Here is a tiny trained network, its code and every weight. The questions are about switching its units off for an input and a target symbol, where a switched-off unit gives its printed mean instead of its output.

import numpy as np


def w(rows, s, z=0):
    codes = np.array(rows[::2]) - 128.0
    scale = np.full(codes.shape[1], s)
    scale[-1] = z or s
    return codes * scale


def f(y):
    return np.maximum(y, 0)


def softmax(a):
    e = np.exp(a - a.max(-1, keepdims=True))
    return e / e.sum(-1, keepdims=True)


def log_softmax(a):
    a = a - a.max(-1, keepdims=True)
    return a - np.log(np.exp(a).sum(-1, keepdims=True))


def net(x, mask):
    ids = ['βγδζηθλμξστψω'.index(c) for c in x.split()]
    T = len(ids)
    res = E[ids] + P[:T]
    u = 0
    for l in range(2):
        r = res
        for j in range(2):
            rows = slice(2 * j, 2 * j + 2)
            q, k, v = (r @ M[l][rows].T for M in (Q, K, V))
            z = softmax(np.where(np.tri(T) > 0, q @ k.T / 2**0.5, -1e9)) @ v
            o = O[l][rows]
            res = res + np.where(mask[u + j], z, o[:, -1]) @ o[:, :-1]
        u += 2
        y = f(res @ A[l][:, :-1].T + A[l][:, -1])
        res = res + np.where(mask[u : u + 4], y, B[l][:, -1]) @ B[l][:, :-1]
        u += 4
    return log_softmax(res[-1] @ U[:, :-1].T + U[:, -1])


Q, K, V, O, A, B = {}, {}, {}, {}, {}, {}
E = w([
[131,121,69],'β',
[150,110,82],'γ',
[126,117,77],'δ',
[71,147,146],'ζ',
[135,102,85],'η',
[139,122,71],'θ',
[134,124,73],'λ',
[149,83,89],'μ',
[130,119,74],'ξ',
[152,195,199],'σ',
[72,206,139],'τ',
[42,161,128],'ψ',
[2,134,104],'ω',
],0.025)
P = w([
[114,107,2],'0',
[126,115,35],'1',
[124,110,62],'2',
[126,111,87],'3',
[126,98,105],'4',
[125,102,127],'5',
[120,91,147],'6',
[111,86,162],'7',
[101,76,172],'8',
[99,81,192],'9',
[94,70,200],'10',
[111,62,172],'11',
],0.0094)
Q[0] = w([
[86,165,120],'0.h0',
[153,104,187],'0.h0',
[161,11,41],'0.h1',
[164,176,253],'0.h1',
],0.014)
K[0] = w([
[88,161,143],'0.h0',
[159,109,154],'0.h0',
[44,174,248],'0.h1',
[204,97,45],'0.h1',
],0.013)
V[0] = w([
[116,221,189],'0.h0',
[207,19,193],'0.h0',
[254,198,174],'0.h1',
[114,187,249],'0.h1',
],0.0082)
O[0] = w([
[141,84,20,4],'0.h0',
[237,58,146,44],'0.h0',
[255,158,71,2],'0.h1',
[119,173,63,51],'0.h1',
],0.0063,0.0052)
A[0] = w([
[209,110,121,155],'0.n0',
[157,44,1,123],'0.n1',
[116,128,227,3],'0.n2',
[164,55,138,48],'0.n3',
],0.0073,0.0025)
B[0] = w([
[204,72,172,185],'0.n0',
[127,254,108,252],'0.n1',
[136,174,70,240],'0.n2',
[139,72,186,163],'0.n3',
],0.009,0.0045)
Q[1] = w([
[146,155,145],'1.h0',
[179,76,132],'1.h0',
[128,133,77],'1.h1',
[75,2,148],'1.h1',
],0.0098)
K[1] = w([
[171,149,128],'1.h0',
[96,248,159],'1.h0',
[198,120,43],'1.h1',
[2,142,7],'1.h1',
],0.0084)
V[1] = w([
[189,96,104],'1.h0',
[90,25,24],'1.h0',
[124,109,65],'1.h1',
[254,105,106],'1.h1',
],0.0083)
O[1] = w([
[110,123,77,99],'1.h0',
[2,158,192,140],'1.h0',
[83,123,99,118],'1.h1',
[83,139,208,9],'1.h1',
],0.0091,0.016)
A[1] = w([
[81,52,99,35],'1.n0',
[180,247,30,114],'1.n1',
[158,117,70,252],'1.n2',
[87,182,106,34],'1.n3',
],0.012,0.0038)
B[1] = w([
[108,1,199,181],'1.n0',
[100,89,219,251],'1.n1',
[90,199,83,203],'1.n2',
[241,123,81,166],'1.n3',
],0.0088,0.016)
U = w([
[126,93,53,92],'β',
[101,124,113,31],'γ',
[100,130,108,35],'δ',
[122,216,9,191],'ζ',
[12,161,143,189],'η',
[216,76,69,150],'θ',
[129,65,152,2],'λ',
[121,127,59,133],'μ',
[123,130,91,238],'ξ',
[73,121,139,10],'σ',
[171,103,84,167],'τ',
[96,128,113,29],'ψ',
[146,169,127,181],'ω',
],0.012,0.01)

Each question gives the input, a string of symbols that net reads in full, and the target symbol t.
The units are the heads (2 rows each of Q, K, V and O) and the neurons (one row each of A and B). Each row of codes is followed by its name. A weight is (code - 128) times the scale printed after its matrix; where a second scale follows, it is the last column's (O, A, B and U).
mask holds one flag per unit, layer by layer, with each layer's heads first. A switched-off unit (its flag False) gives its mean, the last column of its rows in O or B, instead of its output. The means were averaged over made-up inputs and are rounded, as every weight is.
A unit's drop is (log p(t) with every unit on - log p(t) with that unit switched off) / (log p(t) with every unit on - log p(t) with every unit switched off).
The circuit of an input: a set's keep is (log p(t) with only the set's units on - log p(t) with every unit switched off) / (log p(t) with every unit on - log p(t) with every unit switched off). Starting from all 12 units, units are removed one at a time, each time the one whose removal leaves the highest keep (on an exact tie, the one counted first), for as long as the keep stays at least 0.8.
circuit, biggest first: the units of the circuit, biggest drop first
unit that matters most: the unit with the biggest drop
top k neurons in layer l: the k neurons of layer l with the biggest drops, biggest first
drop of u: that unit's drop, to one decimal
input η η γ δ, target η: circuit, biggest first	1.h1
input ζ μ σ σ μ θ, target η: circuit, biggest first	1.n1; 0.n1; 0.h1
input η θ μ η σ μ τ, target ζ: circuit, biggest first	1.n3; 1.n0
input τ ω μ γ η μ σ γ β, target ω: top 2 neurons in layer 1	1.n1; 1.n3
input σ μ ξ τ η μ μ ζ τ λ, target ζ: circuit, biggest first	1.n1; 1.n0
input ζ μ ξ η σ θ η λ γ η, target ω: circuit, biggest first	0.h1; 1.n1; 0.n1; 1.h1
input ω μ σ η, target η: circuit, biggest first	1.n1; 0.h1; 0.n1
input σ μ μ μ τ τ β τ γ β, target ζ: circuit, biggest first	1.n1; 1.n0
input β μ λ μ γ μ γ μ μ, target λ: circuit, biggest first	0.n3; 0.h1; 0.h0
input μ δ δ, target η: top 2 neurons in layer 0	0.n1; 0.n2
input μ λ σ σ η η η θ, target ω: circuit, biggest first	1.n1; 0.h1; 1.n0; 1.h1
input η μ τ τ ψ μ σ γ, target η: circuit, biggest first	1.n1; 0.n1; 0.h1
input τ ζ ξ μ μ σ β μ β, target ω: top 3 neurons in layer 1	1.n3; 1.n1; 1.n0
input θ μ μ μ μ ξ, target η: unit that matters most	1.n3
input σ τ σ λ, target η: circuit, biggest first	1.n1; 0.h0
input σ σ μ, target η: top 3 neurons in layer 1	1.n1; 1.n3; 1.n2
input γ γ μ γ γ μ σ μ μ ξ, target ω: top 2 neurons in layer 1	1.n0; 1.n1
input μ η τ, target ζ: top 2 neurons in layer 1	1.n3; 1.n1
input μ γ ω μ η μ μ η, target β: top 2 neurons in layer 1	1.n0; 1.n2
input η η σ σ γ μ θ, target ω: unit that matters most	0.h1
input μ σ μ ω μ μ, target β: top 2 neurons in layer 0	0.n1; 0.n0
input μ γ σ η σ γ η σ μ η, target ω: top 2 neurons in layer 1	1.n1; 1.n0
input η η σ β, target η: top 2 neurons in layer 1	1.n1; 1.n2
input η τ μ δ μ ξ ω λ μ μ, target β: top 3 neurons in layer 1	1.n0; 1.n1; 1.n2
input η η μ θ ξ μ σ η λ ω, target β: drop of 1.h1	0.4
input δ σ θ ξ γ σ η η δ, target ω: drop of 0.h1	1.3
input η σ σ ξ η μ μ γ δ, target ω: drop of 0.h0	0.1
input ω σ μ, target η: drop of 1.n1	1.2
